Below are the code and all the weights of a small trained network. Each question names an input and a target symbol and asks about switching units off, where a switched-off unit gives its printed mean instead of its output.

import numpy as np


def w(rows, s, z=0):
    codes = np.array(rows[::2]) - 128.0
    scale = np.full(codes.shape[1], s)
    scale[-1] = z or s
    return codes * scale


def f(y):
    return np.maximum(y, 0)


def softmax(a):
    e = np.exp(a - a.max(-1, keepdims=True))
    return e / e.sum(-1, keepdims=True)


def log_softmax(a):
    a = a - a.max(-1, keepdims=True)
    return a - np.log(np.exp(a).sum(-1, keepdims=True))


def net(x, mask):
    ids = ['γδζηθλμξπστω'.index(c) for c in x.split()]
    T = len(ids)
    res = E[ids] + P[:T]
    u = 0
    for l in range(2):
        q, k, v = (res @ M[l].T for M in (Q, K, V))
        z = softmax(np.where(np.tri(T) > 0, q @ k.T / 2**0.5, -1e9)) @ v
        res = res + np.where(mask[u], z, O[l][:, -1]) @ O[l][:, :-1]
        u += 1
        y = f(res @ A[l][:, :-1].T + A[l][:, -1])
        res = res + np.where(mask[u : u + 4], y, B[l][:, -1]) @ B[l][:, :-1]
        u += 4
    return log_softmax(res[-1] @ U[:, :-1].T + U[:, -1])


Q, K, V, O, A, B = {}, {}, {}, {}, {}, {}
E = w([
[114,150,129,101,46,160,62,93,155,66,64],'γ',
[215,54,101,8,188,170,154,153,110,136,187],'δ',
[114,117,123,143,150,161,123,35,144,243,92],'ζ',
[116,190,143,143,124,98,146,105,146,147,152],'η',
[119,174,159,108,113,108,141,97,96,92,152],'θ',
[132,171,149,129,148,50,91,132,154,201,78],'λ',
[78,85,145,53,124,201,143,103,39,72,76],'μ',
[30,83,152,196,175,77,59,115,83,86,185],'ξ',
[156,69,43,80,213,94,221,179,151,82,163],'π',
[131,176,149,145,88,170,180,88,111,51,117],'σ',
[86,136,240,152,191,63,89,177,225,90,201],'τ',
[112,164,143,143,105,92,139,99,156,132,94],'ω',
],0.012)
P = w([
[35,108,191,79,3,89,129,216,118,74,205],'0',
[136,175,83,99,156,74,76,137,159,95,80],'1',
[115,175,101,113,169,118,93,132,152,110,93],'2',
[123,159,122,127,156,120,116,111,154,111,104],'3',
[118,151,135,124,162,130,123,88,148,123,115],'4',
[118,140,147,134,156,140,138,79,147,133,120],'5',
[120,134,152,129,161,158,146,57,139,136,128],'6',
[129,129,162,133,160,162,148,48,129,138,126],'7',
[136,126,172,136,161,174,162,38,122,151,133],'8',
[124,123,173,117,174,149,163,44,125,162,132],'9',
],0.0072)
Q[0] = w([
[78,163,202,207,14,133,88,151,116,167,92],'0.h1',
[240,121,2,107,105,126,169,160,134,144,116],'0.h1',
],0.0079)
K[0] = w([
[154,131,102,169,145,112,76,105,181,169,1],'0.h1',
[136,106,81,103,148,61,131,233,114,128,209],'0.h1',
],0.0087)
V[0] = w([
[128,94,109,189,183,207,93,37,89,175,71],'0.h1',
[37,143,192,105,36,129,2,105,133,51,114],'0.h1',
],0.0068)
O[0] = w([
[189,160,105,157,186,103,75,86,94,85,157,98],'0.h1',
[83,132,255,136,137,127,125,99,80,136,103,254],'0.h1',
],0.0099,0.0036)
A[0] = w([
[102,142,158,183,107,139,126,84,86,204,174,159],'0.n1',
[81,158,131,106,58,228,200,78,115,89,66,253],'0.n2',
[158,64,157,52,149,219,172,156,65,114,135,161],'0.n3',
[149,253,132,171,133,56,127,115,202,101,135,217],'0.n4',
],0.0063,0.0034)
B[0] = w([
[126,85,139,188,117,59,160,108,129,152,87,203],'0.n1',
[106,140,149,104,76,126,174,122,102,123,26,254],'0.n2',
[146,78,103,2,147,192,172,135,123,107,111,200],'0.n3',
[126,136,181,131,219,121,121,91,38,127,125,213],'0.n4',
],0.0083,0.007)
Q[1] = w([
[106,37,133,117,145,132,162,191,132,49,179],'1.h1',
[228,156,4,76,2,196,172,232,196,155,125],'1.h1',
],0.0054)
K[1] = w([
[91,42,155,28,2,179,222,231,171,151,78],'1.h1',
[42,118,112,121,138,52,114,229,128,126,140],'1.h1',
],0.0055)
V[1] = w([
[123,105,114,163,119,73,119,149,199,254,144],'1.h1',
[109,148,157,195,71,86,136,127,134,85,121],'1.h1',
],0.0086)
O[1] = w([
[113,86,78,76,70,21,133,239,65,200,82,3],'1.h1',
[78,102,86,48,181,15,2,143,160,63,134,179],'1.h1',
],0.0071,0.0068)
A[1] = w([
[90,177,156,151,117,141,153,92,50,152,85,252],'1.n1',
[190,144,82,137,138,192,149,114,214,86,220,104],'1.n2',
[151,186,155,161,185,123,31,128,137,86,196,81],'1.n3',
[137,97,74,136,147,63,54,181,100,120,255,165],'1.n4',
],0.0076,0.0023)
B[1] = w([
[117,172,113,105,143,90,146,89,58,148,126,248],'1.n1',
[175,56,155,214,93,153,70,74,135,94,104,167],'1.n2',
[94,184,60,80,50,158,142,138,115,154,111,188],'1.n3',
[108,145,189,168,105,188,95,196,53,147,254,146],'1.n4',
],0.0099,0.014)
U = w([
[104,185,95,76,78,109,153,120,87,162,67,137],'γ',
[167,148,168,176,253,109,166,89,132,158,172,208],'δ',
[139,160,138,136,75,161,138,185,77,139,180,113],'ζ',
[199,92,86,174,95,106,127,155,104,78,94,191],'η',
[112,135,74,116,65,154,182,163,150,136,115,131],'θ',
[151,112,188,176,124,130,98,124,168,118,115,29],'λ',
[126,138,150,188,2,165,139,122,130,160,123,2],'μ',
[92,74,151,161,175,121,94,150,102,88,163,39],'ξ',
[116,112,39,80,157,107,133,145,151,84,123,103],'π',
[102,132,71,123,53,144,83,113,170,106,150,118],'σ',
[98,127,202,121,179,147,137,161,216,151,158,220],'τ',
[136,108,106,130,174,113,97,120,186,85,112,99],'ω',
],0.0085,0.0039)

Each question gives the input, a string of symbols that net reads in full, and the target symbol t.
The units are the heads (2 rows each of Q, K, V and O) and the neurons (one row each of A and B). Each row of codes is followed by its name. A weight is (code - 128) times the scale printed after its matrix; where a second scale follows, it is the last column's (O, A, B and U).
mask holds one flag per unit, layer by layer, with each layer's heads first. A switched-off unit (its flag False) gives its mean, the last column of its rows in O or B, instead of its output. The means were averaged over made-up inputs and are rounded, as every weight is.
A unit's drop is (log p(t) with every unit on - log p(t) with that unit switched off) / (log p(t) with every unit on - log p(t) with every unit switched off).
The circuit of an input: a set's keep is (log p(t) with only the set's units on - log p(t) with every unit switched off) / (log p(t) with every unit on - log p(t) with every unit switched off). Starting from all 10 units, units are removed one at a time, each time the one whose removal leaves the highest keep (on an exact tie, the one counted first), for as long as the keep stays at least 0.8.
units of the circuit, in order: the units of the circuit, biggest drop first
unit that matters most: the unit with the biggest drop
k most important neurons: the k neurons with the biggest drops, biggest first
top k neurons in layer l: the k neurons of layer l with the biggest drops, biggest first
input μ γ ξ, target γ: units of the circuit, in order	1.n3; 0.h1; 1.h1
input γ ζ τ ω ζ γ π, target σ: unit that matters most	0.h1
input λ ζ ξ π δ σ λ ζ μ ξ, target μ: units of the circuit, in order	1.n3; 1.h1; 0.n2; 0.n3
input ξ λ ζ τ, target ζ: 2 most important neurons	1.n4; 1.n3
input μ λ μ ζ π, target λ: units of the circuit, in order	1.h1; 1.n2; 0.n3; 0.n2
input θ ζ ζ π π θ μ λ δ, target τ: 2 most important neurons	1.n1; 1.n3
input ζ ζ σ λ ζ θ ξ η τ, target ζ: units of the circuit, in order	1.n3; 0.n2; 0.h1; 1.n4
input ω μ ζ γ ξ, target γ: units of the circuit, in order	1.n3; 0.h1
input δ δ ξ γ λ λ τ, target γ: 3 most important neurons	1.n3; 0.n4; 0.n3
input η δ μ τ, target μ: units of the circuit, in order	1.n3; 1.h1; 1.n2; 0.n3
input μ σ δ λ λ π θ σ τ, target σ: units of the circuit, in order	1.n3; 1.h1; 0.n2
input δ ζ π π, target μ: units of the circuit, in order	1.h1; 0.n3; 0.h1; 1.n2
input θ θ ζ μ ζ μ, target δ: units of the circuit, in order	1.h1; 1.n3
input σ π ζ ζ ξ γ η θ δ, target ω: top 2 neurons in layer 0	0.n2; 0.n3
input θ ω λ ζ τ μ η ξ, target μ: units of the circuit, in order	1.n3; 0.n2; 1.h1; 0.n3
input γ π μ ζ δ, target σ: 2 most important neurons	0.n2; 1.n3
input ζ η π, target η: units of the circuit, in order	0.h1; 1.n2; 0.n2
input ζ ζ ζ, target δ: units of the circuit, in order	0.h1; 1.h1; 1.n3
input π ω π ζ ξ, target ζ: units of the circuit, in order	1.n4; 0.h1; 0.n2; 1.n3
input λ ζ τ ξ γ γ ζ δ, target ζ: units of the circuit, in order	1.n4; 1.h1; 0.h1; 0.n2
input ω θ ξ ξ τ ζ μ ω θ π, target ξ: top 2 neurons in layer 1	1.n4; 1.n3
input μ μ η δ μ μ θ π ω π, target λ: unit that matters most	1.n2
input ω μ ζ ω π π, target ξ: top 3 neurons in layer 1	1.n4; 1.n3; 1.n2
input θ η μ τ π μ, target δ: 3 most important neurons	1.n3; 0.n3; 0.n1
input μ τ ζ δ, target λ: top 2 neurons in layer 0	0.n3; 0.n2
input δ θ γ δ ω ζ ζ ξ, target ζ: top 2 neurons in layer 1	1.n4; 1.n3
input σ ξ η η π ξ, target σ: top 2 neurons in layer 1	1.n3; 1.n1
